Here is a tiny trained network, its code and every weight. The questions are about switching its units off for an input and a class, where a switched-off unit gives its printed mean instead of its output.

import numpy as np


def w(rows, s, z=0):
    codes = np.array(rows[::2]) - 128.0
    scale = np.full(codes.shape[1], s)
    scale[-1] = z or s
    return codes * scale


def norm(h):
    return h / np.sqrt((h * h).mean(-1, keepdims=True) + 1e-5)


def f(y):
    return y / 2 * (1 + np.tanh(0.7978845608 * (y + 0.044715 * y**3)))


def log_softmax(a):
    a = a - a.max(-1, keepdims=True)
    return a - np.log(np.exp(a).sum(-1, keepdims=True))


def net(x, mask):
    res = np.array(x, float).reshape(1, 3) / 4 @ E
    u = 0
    for l in range(4):
        y = f(norm(res) @ A[l][:, :-1].T + A[l][:, -1])
        res = res + np.where(mask[u : u + 7], y, B[l][:, -1]) @ B[l][:, :-1]
        u += 7
    return log_softmax(norm(res)[-1] @ U[:, :-1].T + U[:, -1])


A, B = {}, {}
E = w([
[131,111,73,159,88,182,23],'x0',
[174,104,57,213,114,96,179],'x1',
[91,42,133,81,2,126,174],'x2',
],0.0086)
A[0] = w([
[165,152,114,86,107,50,95,24],'L0N1',
[90,126,147,172,136,155,144,100],'L0N2',
[154,107,146,114,126,207,160,253],'L0N3',
[190,112,117,68,131,36,79,19],'L0N4',
[210,33,128,87,173,71,85,48],'L0N5',
[160,110,128,109,132,61,92,12],'L0N6',
[10,87,186,254,168,236,179,109],'L0N7',
],0.0072,0.0059)
B[0] = w([
[127,109,139,134,114,206,153,92],'L0N1',
[147,137,115,105,128,140,132,113],'L0N2',
[94,137,124,145,125,94,120,255],'L0N3',
[121,151,140,131,104,197,151,91],'L0N4',
[161,126,132,106,127,184,143,95],'L0N5',
[131,147,142,124,109,251,151,91],'L0N6',
[141,132,129,122,124,133,129,117],'L0N7',
],0.02,0.0045)
A[1] = w([
[104,137,159,87,127,142,105,91],'L1N1',
[129,114,108,100,119,54,104,137],'L1N2',
[107,91,144,103,39,181,180,93],'L1N3',
[140,138,177,92,156,145,250,11],'L1N4',
[142,112,93,148,78,208,49,28],'L1N5',
[88,163,183,51,121,188,106,4],'L1N6',
[172,121,68,186,101,167,210,25],'L1N7',
],0.019,0.0027)
B[1] = w([
[168,69,60,214,120,111,162,153],'L1N1',
[150,135,159,145,80,160,139,255],'L1N2',
[179,177,93,35,140,72,88,161],'L1N3',
[2,194,114,156,84,215,118,155],'L1N4',
[14,208,162,134,115,170,202,160],'L1N5',
[149,29,148,226,171,64,134,151],'L1N6',
[132,14,155,203,162,80,107,152],'L1N7',
],0.017,0.014)
A[2] = w([
[107,146,114,99,117,171,121,84],'L2N1',
[82,151,108,141,115,166,164,38],'L2N2',
[72,136,145,100,143,152,204,2],'L2N3',
[113,69,149,129,152,136,120,6],'L2N4',
[217,117,157,114,114,224,153,179],'L2N5',
[148,127,103,45,84,98,127,13],'L2N6',
[182,181,126,98,250,172,92,125],'L2N7',
],0.022,0.0022)
B[2] = w([
[105,48,43,179,89,132,196,174],'L2N1',
[87,184,172,101,123,188,103,254],'L2N2',
[67,146,129,161,101,177,87,218],'L2N3',
[139,87,98,136,129,111,176,157],'L2N4',
[167,133,169,21,248,142,226,145],'L2N5',
[223,173,50,100,196,76,73,204],'L2N6',
[245,140,25,30,46,12,102,197],'L2N7',
],0.014,0.0079)
A[3] = w([
[116,59,99,91,125,160,116,65],'L3N1',
[156,34,63,119,153,115,64,91],'L3N2',
[169,138,72,52,153,110,97,4],'L3N3',
[92,155,63,68,124,168,136,51],'L3N4',
[108,43,84,70,184,120,143,146],'L3N5',
[152,5,109,193,152,111,135,56],'L3N6',
[158,56,80,94,117,122,164,25],'L3N7',
],0.018,0.0017)
B[3] = w([
[150,113,147,176,5,117,147,119],'L3N1',
[89,188,164,102,121,197,149,219],'L3N2',
[162,158,91,113,89,96,97,215],'L3N3',
[132,99,167,178,159,112,135,177],'L3N4',
[102,132,163,146,102,158,134,141],'L3N5',
[146,41,130,171,147,52,164,251],'L3N6',
[85,159,114,160,175,158,102,174],'L3N7',
],0.021,0.012)
U = w([
[5,195,163,178,81,199,115,190],'0',
[147,2,133,212,159,44,183,187],'1',
[216,200,47,75,98,53,75,201],'2',
[181,127,199,38,189,179,213,158],'3',
[161,56,101,107,128,193,100,21],'4',
[133,36,79,73,139,182,85,3],'5',
[129,46,74,75,139,194,109,26],'6',
],0.013,0.0058)

Each question gives the input, the list of numbers given to net, and the class t.
The units are the neurons (one row each of A and B). Each row of codes is followed by its name. A weight is (code - 128) times the scale printed after its matrix; where a second scale follows, it is the last column's (A, B and U).
mask holds one flag per neuron, layer by layer. A switched-off neuron (its flag False) gives its mean, the last column of its row in B, instead of its output. The means were averaged over made-up inputs and are rounded, as every weight is.
A unit's drop is (log p(t) with every unit on - log p(t) with that unit switched off) / (log p(t) with every unit on - log p(t) with every unit switched off).
The circuit of an input: a set's keep is (log p(t) with only the set's units on - log p(t) with every unit switched off) / (log p(t) with every unit on - log p(t) with every unit switched off). Starting from the 12 units with the biggest drops (on a tie, the unit counted first), units are removed one at a time, each time the one whose removal leaves the highest keep (on an exact tie, the one counted first), for as long as the keep stays at least 0.8.
circuit, biggest first: the units of the circuit, biggest drop first
unit that matters most: the unit with the biggest drop
k most important neurons: the k neurons with the biggest drops, biggest first
drop of u: that unit's drop, to one decimal
input [-7,0,8], class 2: unit that matters most : L1N3
input [7,-8,-6], class 1: 3 most important neurons : (L1N6 L1N1 L1N4)
input [-3,2,2], class 3: 2 most important neurons : (L1N2 L1N3)
input [-5,2,6], class 2: 2 most important neurons : (L1N3 L2N6)
input [6,-1,7], class 2: 3 most important neurons : (L1N3 L2N6 L1N4)
input [0,0,3], class 3: 3 most important neurons : (L1N3 L1N2 L2N5)
input [2,6,7], class 2: 2 most important neurons : (L1N3 L2N6)
input [4,-8,-8], class 1: 4 most important neurons : (L1N6 L1N1 L1N3 L3N6)
input [-2,3,2], class 3: 3 most important neurons : (L1N2 L2N5 L1N3)
input [0,-3,1], class 3: 2 most important neurons : (L1N2 L1N6)
input [3,-1,0], class 3: 2 most important neurons : (L1N2 L2N5)
input [-3,0,3], class 3: 4 most important neurons : (L1N2 L1N3 L1N5 L2N5)
input [8,3,-2], class 0: drop of L2N1 : 0.0
input [4,0,8], class 2: circuit, biggest first : (L1N3)
input [5,-6,4], class 1: drop of L1N4 : 0.1
input [4,-2,5], class 2: drop of L1N4 : 0.1
